Below is a small trained network, with its code and all its weights. Each question gives an input and a target symbol and asks what happens when units are switched off, that is, made to give their printed mean instead of their output.

import numpy as np


def w(rows, s, z=0):
    codes = np.array(rows[::2]) - 128.0
    scale = np.full(codes.shape[1], s)
    scale[-1] = z or s
    return codes * scale


def f(y):
    return y / 2 * (1 + np.tanh(0.7978845608 * (y + 0.044715 * y**3)))


def softmax(a):
    e = np.exp(a - a.max(-1, keepdims=True))
    return e / e.sum(-1, keepdims=True)


def log_softmax(a):
    a = a - a.max(-1, keepdims=True)
    return a - np.log(np.exp(a).sum(-1, keepdims=True))


def net(x, mask):
    ids = ['ΛΩαβδμξτ'.index(c) for c in x.split()]
    T = len(ids)
    res = E[ids] + P[:T]
    u = 0
    for l in range(2):
        q, k, v = (res @ M[l].T for M in (Q, K, V))
        z = softmax(np.where(np.tri(T) > 0, q @ k.T / 2**0.5, -1e9)) @ v
        res = res + np.where(mask[u], z, O[l][:, -1]) @ O[l][:, :-1]
        u += 1
        y = f(res @ A[l][:, :-1].T + A[l][:, -1])
        res = res + np.where(mask[u : u + 12], y, B[l][:, -1]) @ B[l][:, :-1]
        u += 12
    return log_softmax(res[-1] @ U[:, :-1].T + U[:, -1])


Q, K, V, O, A, B = {}, {}, {}, {}, {}, {}
E = w([
[55,178,177,104],'Λ',
[53,147,173,96],'Ω',
[110,156,119,164],'α',
[158,107,145,111],'β',
[10,228,226,31],'δ',
[156,211,67,254],'μ',
[58,229,195,86],'ξ',
[104,92,40,208],'τ',
],0.012)
P = w([
[157,151,121,213],'0',
[70,57,220,223],'1',
[255,128,169,95],'2',
[115,124,61,81],'3',
[41,57,176,199],'4',
[187,119,213,50],'5',
[90,166,42,78],'6',
[65,68,165,196],'7',
[208,143,239,80],'8',
],0.01)
Q[0] = w([
[71,2,116,122],'L0H0',
[83,63,46,179],'L0H0',
],0.0056)
K[0] = w([
[136,2,146,65],'L0H0',
[141,61,117,158],'L0H0',
],0.0087)
V[0] = w([
[231,40,254,127],'L0H0',
[241,190,147,85],'L0H0',
],0.0059)
O[0] = w([
[147,99,233,217,199],'L0H0',
[112,76,149,1,2],'L0H0',
],0.011,0.00052)
A[0] = w([
[151,65,168,111,254],'L0N0',
[71,139,146,176,77],'L0N1',
[31,138,80,146,118],'L0N2',
[170,191,125,224,169],'L0N3',
[149,125,2,63,160],'L0N4',
[152,91,76,53,73],'L0N5',
[202,71,50,122,73],'L0N6',
[142,136,163,182,55],'L0N7',
[34,117,127,235,121],'L0N8',
[101,148,138,41,173],'L0N9',
[152,161,101,128,123],'L0N10',
[125,152,221,66,134],'L0N11',
],0.0091,0.0046)
B[0] = w([
[109,254,123,186,216],'L0N0',
[119,9,147,61,165],'L0N1',
[120,140,156,53,176],'L0N2',
[122,73,206,106,187],'L0N3',
[141,151,61,187,156],'L0N4',
[43,172,127,94,122],'L0N5',
[165,127,133,123,125],'L0N6',
[144,112,137,109,139],'L0N7',
[105,72,160,87,235],'L0N8',
[212,146,100,127,218],'L0N9',
[145,123,152,112,125],'L0N10',
[178,76,129,230,254],'L0N11',
],0.0071,0.0062)
Q[1] = w([
[183,101,158,188],'L1H0',
[76,1,64,84],'L1H0',
],0.0099)
K[1] = w([
[49,201,39,82],'L1H0',
[142,147,255,188],'L1H0',
],0.0078)
V[1] = w([
[231,166,129,158],'L1H0',
[77,47,65,255],'L1H0',
],0.0076)
O[1] = w([
[110,253,132,141,105],'L1H0',
[132,111,102,176,2],'L1H0',
],0.017,0.00062)
A[1] = w([
[111,107,167,151,3],'L1N0',
[136,166,152,105,154],'L1N1',
[190,105,168,253,207],'L1N2',
[134,32,133,162,116],'L1N3',
[93,209,140,117,164],'L1N4',
[88,71,100,118,104],'L1N5',
[95,164,74,38,172],'L1N6',
[175,189,135,206,34],'L1N7',
[96,177,147,135,151],'L1N8',
[126,180,86,134,214],'L1N9',
[114,178,132,177,159],'L1N10',
[204,118,173,127,176],'L1N11',
],0.011,0.0054)
B[1] = w([
[183,242,72,171,148],'L1N0',
[127,46,57,168,167],'L1N1',
[76,108,71,55,252],'L1N2',
[108,254,161,113,210],'L1N3',
[185,103,174,125,190],'L1N4',
[142,158,116,186,164],'L1N5',
[169,90,166,128,160],'L1N6',
[100,91,161,227,185],'L1N7',
[210,10,143,37,164],'L1N8',
[167,151,145,238,178],'L1N9',
[120,11,139,125,175],'L1N10',
[46,192,84,98,194],'L1N11',
],0.0066,0.012)
U = w([
[56,164,189,102,106],'Λ',
[63,10,195,198,179],'Ω',
[54,31,113,19,101],'α',
[180,131,161,122,167],'β',
[199,176,158,139,186],'δ',
[139,122,130,254,2],'μ',
[104,111,15,139,197],'ξ',
[72,85,63,120,65],'τ',
],0.0078,0.0033)

Each question gives the input, a string of symbols that net reads in full, and the target symbol t.
The units are the heads (2 rows each of Q, K, V and O) and the neurons (one row each of A and B). Each row of codes is followed by its name. A weight is (code - 128) times the scale printed after its matrix; where a second scale follows, it is the last column's (O, A, B and U).
mask holds one flag per unit, layer by layer, with each layer's heads first. A switched-off unit (its flag False) gives its mean, the last column of its rows in O or B, instead of its output. The means were averaged over made-up inputs and are rounded, as every weight is.
A unit's drop is (log p(t) with every unit on - log p(t) with that unit switched off) / (log p(t) with every unit on - log p(t) with every unit switched off).
The circuit of an input: a set's keep is (log p(t) with only the set's units on - log p(t) with every unit switched off) / (log p(t) with every unit on - log p(t) with every unit switched off). Starting from the 12 units with the biggest drops (on a tie, the unit counted first), units are removed one at a time, each time the one whose removal leaves the highest keep (on an exact tie, the one counted first), for as long as the keep stays at least 0.8.
circuit, biggest first: the units of the circuit, biggest drop first
most important unit: the unit with the biggest drop
k most important neurons: the k neurons with the biggest drops, biggest first
k most important neurons of layer l: the k neurons of layer l with the biggest drops, biggest first
input δ Λ Ω μ ξ ξ, target μ: circuit, biggest first : (L1H0; L1N7; L0N8; L0N1)
input β τ τ β δ δ, target Ω: most important unit : L1N7
input ξ τ δ ξ, target ξ: circuit, biggest first : (L1H0; L0H0)
input β ξ α, target Ω: 2 most important neurons : (L1N7; L1N10)
input μ Ω α, target μ: circuit, biggest first : (L1H0; L1N7)
input μ δ δ β ξ ξ, target Ω: circuit, biggest first : (L1N3; L0N11)
input ξ Λ Ω β τ β δ, target ξ: circuit, biggest first : (L1H0; L0H0; L0N8; L0N3)
input μ δ Ω μ τ τ δ, target ξ: circuit, biggest first : (L1H0; L0H0; L0N3)
input α β Λ ξ δ ξ β, target δ: circuit, biggest first : (L1N2; L0N8; L1H0)
input Ω τ β, target α: 3 most important neurons of layer 0 : (L0N11; L0N9; L0N4)
input β μ ξ δ, target δ: 2 most important neurons : (L0N9; L0N11)
input β β μ, target Ω: 2 most important neurons : (L1N7; L1N10)
input α β ξ β Ω μ, target Ω: 3 most important neurons : (L0N8; L0N1; L1N3)
input β δ β, target Ω: 3 most important neurons of layer 1 : (L1N7; L1N10; L1N3)
input ξ Ω α δ Λ, target Λ: 2 most important neurons : (L1N3; L1N0)
input τ τ Λ δ β, target Λ: 2 most important neurons of layer 0 : (L0N8; L0N3)
input δ ξ μ Ω β ξ β, target δ: most important neuron : (L0N11)
input Ω ξ α, target α: 2 most important neurons of layer 1 : (L1N2; L1N9)
input μ α ξ, target μ: 2 most important neurons : (L1N7; L1N9)
input μ α δ, target μ: most important neuron : (L1N7)
input δ ξ α δ, target δ: 2 most important neurons of layer 1 : (L1N2; L1N9)
input β ξ β, target Ω: 3 most important neurons : (L1N7; L0N0; L1N10)
input β τ τ, target Ω: 2 most important neurons : (L1N7; L0N1)
input β τ Ω μ α β β Ω α, target Ω: 4 most important neurons of layer 0 : (L0N8; L0N1; L0N4; L0N2)
input ξ α ξ ξ δ ξ ξ ξ, target α: 3 most important neurons of layer 1 : (L1N9; L1N7; L1N3)
input μ μ β ξ, target δ: 2 most important neurons : (L0N9; L1N2)
